Below are the code and all the weights of a small trained network. Each question names an input and a class and asks about switching units off, where a switched-off unit gives its printed mean instead of its output.

import numpy as np


def w(rows, s, z=0):
    codes = np.array(rows[::2]) - 128.0
    scale = np.full(codes.shape[1], s)
    scale[-1] = z or s
    return codes * scale


def f(y):
    return np.maximum(y, 0)


def log_softmax(a):
    a = a - a.max(-1, keepdims=True)
    return a - np.log(np.exp(a).sum(-1, keepdims=True))


def net(x, mask):
    res = np.array(x, float).reshape(1, 6) / 4 @ E
    y = f(res @ A[0][:, :-1].T + A[0][:, -1])
    res = res + np.where(mask, y, B[0][:, -1]) @ B[0][:, :-1]
    return log_softmax(res[-1] @ U[:, :-1].T + U[:, -1])


A, B = {}, {}
E = w([
[125,129,130],'x0',
[39,2,159],'x1',
[246,65,175],'x2',
[152,77,10],'x3',
[128,131,131],'x4',
[129,132,131],'x5',
],0.0068)
A[0] = w([
[89,97,130,104],'n1',
[185,93,166,83],'n2',
[200,70,165,95],'n3',
[170,104,137,103],'n4',
[89,53,134,70],'n5',
[110,107,133,97],'n6',
[199,101,181,102],'n7',
[164,192,89,106],'n8',
[121,164,186,85],'n9',
[128,121,121,98],'n10',
[136,153,168,110],'n11',
[139,169,115,113],'n12',
[117,155,187,82],'n13',
[104,159,204,86],'n14',
[151,163,130,85],'n15',
[149,185,141,103],'n16',
[200,198,109,84],'n17',
[203,192,102,83],'n18',
[189,99,156,77],'n19',
[141,175,129,254],'n20',
[77,38,172,65],'n21',
[80,75,138,72],'n22',
[81,170,107,97],'n23',
[144,106,22,127],'n24',
[151,207,105,97],'n25',
[38,161,115,107],'n26',
[88,154,129,115],'n27',
[89,152,85,114],'n28',
[115,203,204,143],'n29',
[122,151,196,83],'n30',
[62,177,97,65],'n31',
[74,166,103,77],'n32',
[168,89,58,98],'n33',
[68,148,113,173],'n34',
[42,157,111,85],'n35',
[120,104,6,103],'n36',
],0.012,0.011)
B[0] = w([
[97,113,91,151],'n1',
[138,170,57,151],'n2',
[164,203,47,167],'n3',
[154,191,65,144],'n4',
[63,119,100,158],'n5',
[109,126,114,134],'n6',
[155,161,63,167],'n7',
[56,85,108,165],'n8',
[97,173,179,147],'n9',
[130,143,130,128],'n10',
[123,136,143,146],'n11',
[93,100,113,146],'n12',
[100,205,181,145],'n13',
[115,168,175,158],'n14',
[78,117,109,137],'n15',
[83,109,123,153],'n16',
[52,109,79,170],'n17',
[39,116,91,169],'n18',
[142,180,51,147],'n19',
[160,19,142,251],'n20',
[60,116,84,175],'n21',
[66,122,77,153],'n22',
[159,151,109,150],'n23',
[101,162,251,178],'n24',
[80,90,85,163],'n25',
[180,156,72,175],'n26',
[156,138,106,149],'n27',
[163,133,122,154],'n28',
[131,126,184,197],'n29',
[111,177,181,148],'n30',
[169,156,62,150],'n31',
[174,161,57,145],'n32',
[118,213,254,157],'n33',
[193,109,105,194],'n34',
[164,162,75,163],'n35',
[125,196,223,176],'n36',
],0.008,0.011)
U = w([
[125,83,98,254],'0',
[11,82,49,39],'1',
[175,179,32,64],'2',
[87,180,190,62],'3',
[143,48,103,190],'4',
],0.011,0.0098)

Each question gives the input, the list of numbers given to net, and the class t.
The units are the neurons (one row each of A and B). Each row of codes is followed by its name. A weight is (code - 128) times the scale printed after its matrix; where a second scale follows, it is the last column's (A, B and U).
mask holds one flag per neuron, in row order. A switched-off neuron (its flag False) gives its mean, the last column of its row in B, instead of its output. The means were averaged over made-up inputs and are rounded, as every weight is.
A unit's drop is (log p(t) with every unit on - log p(t) with that unit switched off) / (log p(t) with every unit on - log p(t) with every unit switched off).
The circuit of an input: a set's keep is (log p(t) with only the set's units on - log p(t) with every unit switched off) / (log p(t) with every unit on - log p(t) with every unit switched off). Starting from the 12 units with the biggest drops (on a tie, the unit counted first), units are removed one at a time, each time the one whose removal leaves the highest keep (on an exact tie, the one counted first), for as long as the keep stays at least 0.8.
units of the circuit, in order: the units of the circuit, biggest drop first
most important unit: the unit with the biggest drop
k most important neurons: the k neurons with the biggest drops, biggest first
drop of u: that unit's drop, to one decimal
input [5,-6,6,2,-3,-4], class 1: 2 most important neurons	[n18 n17]
input [2,7,6,5,0,6], class 1: most important neuron	[n21]
input [4,-7,2,-7,-6,5], class 1: units of the circuit, in order	[n17 n18 n25]
input [5,2,8,-8,-1,3], class 2: units of the circuit, in order	[n3 n7]
input [6,6,-5,8,5,-3], class 3: units of the circuit, in order	[n36 n24]
input [0,-3,7,-5,3,-1], class 2: units of the circuit, in order	[n3 n7]
input [4,-6,-5,2,-7,-6], class 4: units of the circuit, in order	[n20 n3]
input [1,3,-1,4,-2,-3], class 3: units of the circuit, in order	[n36 n24 n20 n33]
input [8,7,7,5,5,2], class 1: units of the circuit, in order	[n21 n5]
input [5,-8,2,-8,2,-4], class 1: 3 most important neurons	[n17 n18 n25]
input [5,6,-1,8,6,0], class 3: 3 most important neurons	[n36 n24 n33]
input [-8,-6,8,-6,-3,-2], class 2: 3 most important neurons	[n3 n7 n19]
input [8,-1,-5,-1,8,-2], class 4: 2 most important neurons	[n3 n20]
input [-7,7,4,-4,-3,-6], class 1: most important unit	n21
input [-7,1,4,7,-4,-6], class 3: 2 most important neurons	[n33 n24]
input [8,-8,0,8,8,5], class 1: drop of n23	0.0
input [5,7,8,0,7,-2], class 2: drop of n19	0.1
input [8,6,-8,-1,-2,5], class 2: drop of n26	0.2
